Below is a small trained network, with its code and all its weights. Each question gives an input and a class and asks what happens when units are switched off, that is, made to give their printed mean instead of their output.

import numpy as np


def w(rows, s, z=0):
    codes = np.array(rows[::2]) - 128.0
    scale = np.full(codes.shape[1], s)
    scale[-1] = z or s
    return codes * scale


def norm(h):
    return h / np.sqrt((h * h).mean(-1, keepdims=True) + 1e-5)


def f(y):
    return y / 2 * (1 + np.tanh(0.7978845608 * (y + 0.044715 * y**3)))


def log_softmax(a):
    a = a - a.max(-1, keepdims=True)
    return a - np.log(np.exp(a).sum(-1, keepdims=True))


def net(x, mask):
    res = np.array(x, float).reshape(1, 8) / 4 @ E
    u = 0
    for l in range(4):
        y = f(norm(res) @ A[l][:, :-1].T + A[l][:, -1])
        res = res + np.where(mask[u : u + 3], y, B[l][:, -1]) @ B[l][:, :-1]
        u += 3
    return log_softmax(norm(res)[-1] @ U[:, :-1].T + U[:, -1])


A, B = {}, {}
E = w([
[126,132,134,138,130,132,133,131,127],'x0',
[129,2,188,116,233,204,171,61,134],'x1',
[111,126,123,133,118,134,133,121,139],'x2',
[141,133,131,113,136,125,122,130,121],'x3',
[138,128,127,135,138,126,121,136,123],'x4',
[145,113,101,119,140,118,101,124,129],'x5',
[240,94,114,119,50,152,177,234,240],'x6',
[126,137,149,129,123,135,138,130,121],'x7',
],0.0069)
A[0] = w([
[175,54,75,27,171,35,33,101,105,215],'0.n0',
[88,85,165,109,117,3,130,148,97,7],'0.n1',
[58,97,92,198,191,199,141,54,24,125],'0.n2',
],0.0031,0.0019)
B[0] = w([
[78,166,227,200,77,129,206,116,109,198],'0.n0',
[164,156,144,100,188,253,141,181,56,94],'0.n1',
[103,122,217,99,89,60,49,141,102,253],'0.n2',
],0.0047,0.0022)
A[1] = w([
[180,34,116,103,142,194,178,155,162,105],'1.n0',
[51,225,151,102,95,132,123,100,121,6],'1.n1',
[86,164,111,145,197,254,148,162,160,2],'1.n2',
],0.0048,0.0014)
B[1] = w([
[233,65,154,223,104,254,162,102,144,253],'1.n0',
[201,121,48,124,149,128,128,117,40,193],'1.n1',
[58,111,67,155,59,145,172,134,80,108],'1.n2',
],0.0053,0.0032)
A[2] = w([
[87,41,171,109,201,162,134,88,111,108],'2.n0',
[76,122,178,130,184,123,193,128,129,91],'2.n1',
[73,62,167,66,255,95,180,88,118,3],'2.n2',
],0.0053,0.0028)
B[2] = w([
[84,83,199,149,124,169,69,48,220,252],'2.n0',
[88,113,101,102,166,39,42,46,129,147],'2.n1',
[77,99,179,80,67,83,2,182,161,208],'2.n2',
],0.0057,0.0035)
A[3] = w([
[48,254,89,166,141,77,80,113,14,6],'3.n0',
[197,146,104,131,41,146,136,216,194,115],'3.n1',
[48,106,203,120,100,138,55,82,148,116],'3.n2',
],0.0054,0.0022)
B[3] = w([
[172,12,32,63,212,199,255,157,114,239],'3.n0',
[63,207,112,141,120,74,78,83,94,254],'3.n1',
[129,185,124,90,121,82,102,203,102,206],'3.n2',
],0.0092,0.0059)
U = w([
[143,87,64,73,187,130,200,155,60,255],'0',
[73,99,221,86,182,90,11,123,103,99],'1',
[129,227,95,176,83,64,95,135,128,99],'2',
[188,67,179,183,127,211,163,113,184,49],'3',
],0.012,0.00083)

Each question gives the input, the list of numbers given to net, and the class t.
The units are the neurons (one row each of A and B). Each row of codes is followed by its name. A weight is (code - 128) times the scale printed after its matrix; where a second scale follows, it is the last column's (A, B and U).
mask holds one flag per neuron, layer by layer. A switched-off neuron (its flag False) gives its mean, the last column of its row in B, instead of its output. The means were averaged over made-up inputs and are rounded, as every weight is.
A unit's drop is (log p(t) with every unit on - log p(t) with that unit switched off) / (log p(t) with every unit on - log p(t) with every unit switched off).
The circuit of an input: a set's keep is (log p(t) with only the set's units on - log p(t) with every unit switched off) / (log p(t) with every unit on - log p(t) with every unit switched off). Starting from all 12 units, units are removed one at a time, each time the one whose removal leaves the highest keep (on an exact tie, the one counted first), for as long as the keep stays at least 0.8.
circuit, biggest first: the units of the circuit, biggest drop first
top k neurons: the k neurons with the biggest drops, biggest first
k most important neurons of layer l: the k neurons of layer l with the biggest drops, biggest first
drop of u: that unit's drop, to one decimal
input [-7,5,2,-6,-6,3,0,-5], class 1: circuit, biggest first : 3.n0
input [7,0,-1,-5,-8,7,7,-4], class 2: 2 most important neurons of layer 3 : 3.n1, 3.n0
input [8,0,8,-6,8,7,7,7], class 2: top 3 neurons : 3.n1, 3.n0, 2.n0
input [8,0,-5,-7,-4,0,3,2], class 2: top 2 neurons : 3.n1, 3.n0
input [-3,0,-3,-4,4,3,-3,-7], class 0: top 3 neurons : 3.n0, 0.n0, 1.n0
input [2,0,4,5,-7,-1,5,-8], class 2: 2 most important neurons of layer 3 : 3.n1, 3.n0
input [1,-5,-2,1,-5,0,0,-2], class 0: top 2 neurons : 3.n0, 1.n0
input [5,0,-4,-7,-2,0,1,0], class 2: 2 most important neurons of layer 3 : 3.n0, 3.n1
input [8,-1,-6,6,-8,-8,7,0], class 2: 2 most important neurons of layer 3 : 3.n1, 3.n0
input [-4,-2,-8,7,-6,7,-6,-8], class 0: drop of 3.n0 : 0.3
input [4,-1,-8,-2,0,-3,5,-1], class 2: drop of 3.n1 : 0.7
input [4,-5,1,8,8,4,-4,7], class 0: drop of 2.n2 : 0.0
input [0,-1,-8,2,-8,-5,3,4], class 2: drop of 3.n1 : 0.1
input [8,1,-8,3,-4,3,2,-2], class 3: circuit, biggest first : 1.n0
